[ 12.2  14.8  -4.9  -4.1 -11.5   6.0   7.7] ==> 7.7, 12.2

[ 0.077  0.129  0.051  0.086  0.006 -0.174  0.044] ==> 0.044, 0.077

[ 0.8  0.6  0.9  0.6  1.0 -1.2  1.0] ==> 1.0, 0.8

[[  0.8  17.1   1.2  -2.5]
 [ 16.1  -4.3  -6.9 -19.9]] ==> -2.5, 16.1

[ 1.56  1.84  0.72 -1.71 -1.11] ==> -1.11, 1.56

[ 0.11  0.09  0.00 -0.17 -0.17] ==> -0.17, 0.11

[-17.40 -18.91  12.37  -6.80  10.06] ==> 10.06, -17.40

[[  1.4  17.7  11.8  -4.0]
 [  8.0  15.8   3.7 -10.9]] ==> -4.0, 8.0

[ 0.13 -0.11  0.18 -0.01 -0.03 -0.13] ==> -0.13, 0.13
---
[[ 43 -11 -37 -83  12]
 [ 14 -50  38  -7 -69]] yields -37

[[-53 -28  55  -1]
 [ 81  26  73 -37]
 [ -5  71 -62 -10]] yields 73

[[ 29 -40 -16  -7 -10  51  17]
 [ 25 -17 -15   3  -8  73  41]
 [ 21 -29 -12  -8  -7  21   3]] yields -15

[[-14  21   3  -9  -7 -16  46]
 [ 35 -55   1  23  18  39 -86]
 [ 15 -26   0  10   8  17 -26]] yields 1

[[ 13  48 -19  15]
 [ 34  -4 -91  40]] yields -19

[[ 70  91  49  57 -39 -34]
 [  7 -64  11  -9 -55  70]] yields 49

[[ 21 -29  73  18]
 [ 59   9 -45  26]
 [-93   4  95 -53]] yields -45

[[-36 -57 -24 -51   7 -36]
 [ 98 -21  42  93  70   9]
 [ -2 -63  63   7  17   0]] yields 42

[[ 70 -77 -90 -12   5]
 [-81 -57 -17 -22 -23]] yields -90

[[-68  -7  -3 -69  20 -15]
 [ 21  67  47  25 -65 -35]
 [ 54   3  38   9 -11  72]] yields 47
---
array([ 38, -16,  83, -64])
83
array([-77, -86, -36,  31, -10, -28])
-36
array([ 41,  20, -97, -21,  78,  94, -82])
-97
array([-24, -36, -95,  27, -52])
-95
array([-86,   9, -34,   8, -22,  32, -36])
-34
array([ -5, -93,  32,  47,  35, -61])
32
array([-40,  18,   5,  88])
5
array([-85,  35, -98, -21])
-98
array([  9,  70,  46,  -4, -40])
46
---
[[  3 -42  44 -34 -63]
 [-10   0 -49  60 -19]
 [  0 -17 -74   0  19]] → 60, -74

[[ 81  10 -42 -65]
 [ 92 -13  46  43]] → 92, -65

[-84  48 -49  94] → 94, -84

[[  3  37 -32 -98 -17 -49 -95]
 [-21  19  94   2  64 -86 -42]
 [  5  11 -85   1  26   6  66]] → 94, -98

[[-84 -65  32  -5]
 [ 15 -54  41 -17]] → 41, -84

[22 72 81 -9 52 27] → 81, -9

[[ 23 -38  -6  34  24  18  77]
 [ 22 -52  34  47  36  54  -7]
 [ -4  56  -7  54  -5  11 -14]] → 77, -52

[-29  -9  94  59  20] → 94, -29

[-14 -43 -58  34 -75  -6] → 34, -75

[[ 79  35 -84  -8]
 [ 72   2 -73  13]
 [ 17 -18 -25 -34]] → 79, -84
---
[[-42  23 -12  92 -46   6  32]
 [-13 -16 -27  22 -20  27   7]] --> -20

[[83 45 -2 -2  0  3  1]
 [ 6  3  0 29  0  2 -1]] --> 0

[[ -7  79  81 -26]
 [  9  23 -53  -7]] --> 23

[[ 32 -46   0 -43   3  -6]
 [ 74  95  -3 -10  -1   3]] --> -10

[[-76 -27 -10  25  -3]
 [ -5  -8  -8  16   2]] --> -8

[[ -5   3  -4  70 -19  -9 -33]
 [ -5   3  -4  43 -19 -22 -27]] --> -19

[[  0  13   4   0  82  95  64]
 [ 87  56  80  81 -71  29  30]] --> -71

[[ 85 -32 -35 -11  38]
 [ 75 -10  35  50 -14]] --> 35
---
[[-47  23  56  13  17 -34]
 [-75   8   3   5  42 -70]
 [ -9  39  -4 -28  -1   2]] -> -4

[ 80   9  87 -32  37] -> 9

[-5  1  2 80 10 -1 12] -> 80

[[ 22   7  73 -75 -66  17]
 [ 41 -75  47 -75  10  15]] -> 47

[[ 57 -56  84  -8  29 -41  93]
 [ 38 -39  65   0  30 -40  75]
 [ 49 -52  64  -4  25 -27  49]] -> -4

[ -53   53 -100  -69  -24] -> 53

[[ 66  39  11 -26  11 -18  67]
 [ 13  11 -20 -52  15   2  37]
 [  6 -50 -26   4  12 -77 -13]] -> 4
---
((0.12, 0.00, 0.19, -0.05, 0.23, -0.03, 0.13), (0.10, 0.05, -0.07, 0.09, 0.19, 0.09, 0.15), (-0.03, 0.10, 0.09, 0.21, -0.17, 0.04, 0.07)) >> 0.07
((-0.23, 0.18, 0.20, -0.23, -0.23, 0.20), (-0.23, 0.20, 0.17, 0.18, -0.23, 0.19), (-0.24, 0.20, 0.20, -0.23, -0.24, 0.19)) >> 0.19
((-13.261, -6.156, -0.621, -4.869, -10.766), (-11.777, -11.149, 12.476, -3.523, -11.540), (-11.996, -1.507, -8.833, -10.185, -11.699)) >> -11.699
((0.355, 0.078, -0.266, 0.320), (-0.545, -1.548, 0.490, -1.640), (-1.337, 1.033, -0.497, 1.380)) >> 1.380
((23.58, -16.66, -8.12, 15.34, 11.48, -6.78), (-14.87, 15.26, 6.87, -11.45, 17.23, -6.37), (8.07, 2.51, -15.82, 13.35, 12.12, 8.19)) >> 8.19
((-1.564, 0.038, -0.969, -0.435, 0.587, 1.698), (0.707, 0.312, -0.124, 0.301, 0.557, 0.074), (0.145, 0.869, 0.564, 1.290, -0.452, 0.862)) >> 0.862
---
Input: 1.009	-1.688	-1.603	0.918
Output: -1.603

Input:
-15.472	16.370	7.703	-15.786	-17.156
-15.587	12.407	-11.954	-14.675	5.106
-17.835	13.714	-13.622	-16.789	5.376
Output: -16.789

Input: -146.479	-142.420	-117.006	-6.396	-14.543	151.553	-61.656
Output: 151.553

Input:
-109.32	-136.75	50.55	39.84	11.36	-54.73
-13.43	-89.14	28.89	27.15	135.13	-5.12
117.54	74.41	-58.92	-75.52	-5.89	-97.13
Output: -5.89

Input:
4.50	-32.65	-44.89	-64.80	-174.69	93.46	203.14
-27.46	-43.40	-34.67	-77.92	-143.60	58.09	121.44
Output: 58.09

Input:
-0.058	-0.061	-0.062	0.020	-0.117	0.185	-0.055
0.129	0.131	0.128	0.020	-0.137	-0.056	0.135
0.034	0.037	0.037	0.020	0.019	-0.194	0.033
Output: -0.194

Input: -0.08	0.03	0.15	-0.14	-0.06	-0.16	-0.08
Output: -0.16

Input:
1.2	-2.2	-0.5	-1.0	-0.2	-0.2	-0.1
-1.8	1.8	-1.0	0.7	0.1	-1.6	-2.2
Output: -1.6
---
[40, 20, 79, 68, 73] Answer: 73
[23, 24, 96, 60, 54] Answer: 54
[-550, -452, 686, -565, -351] Answer: -351
[44, 34, 207, 35, 42] Answer: 42
[-26, -28, -17, 32, 35] Answer: 35
[525, -474, 47, 645, -625] Answer: -625
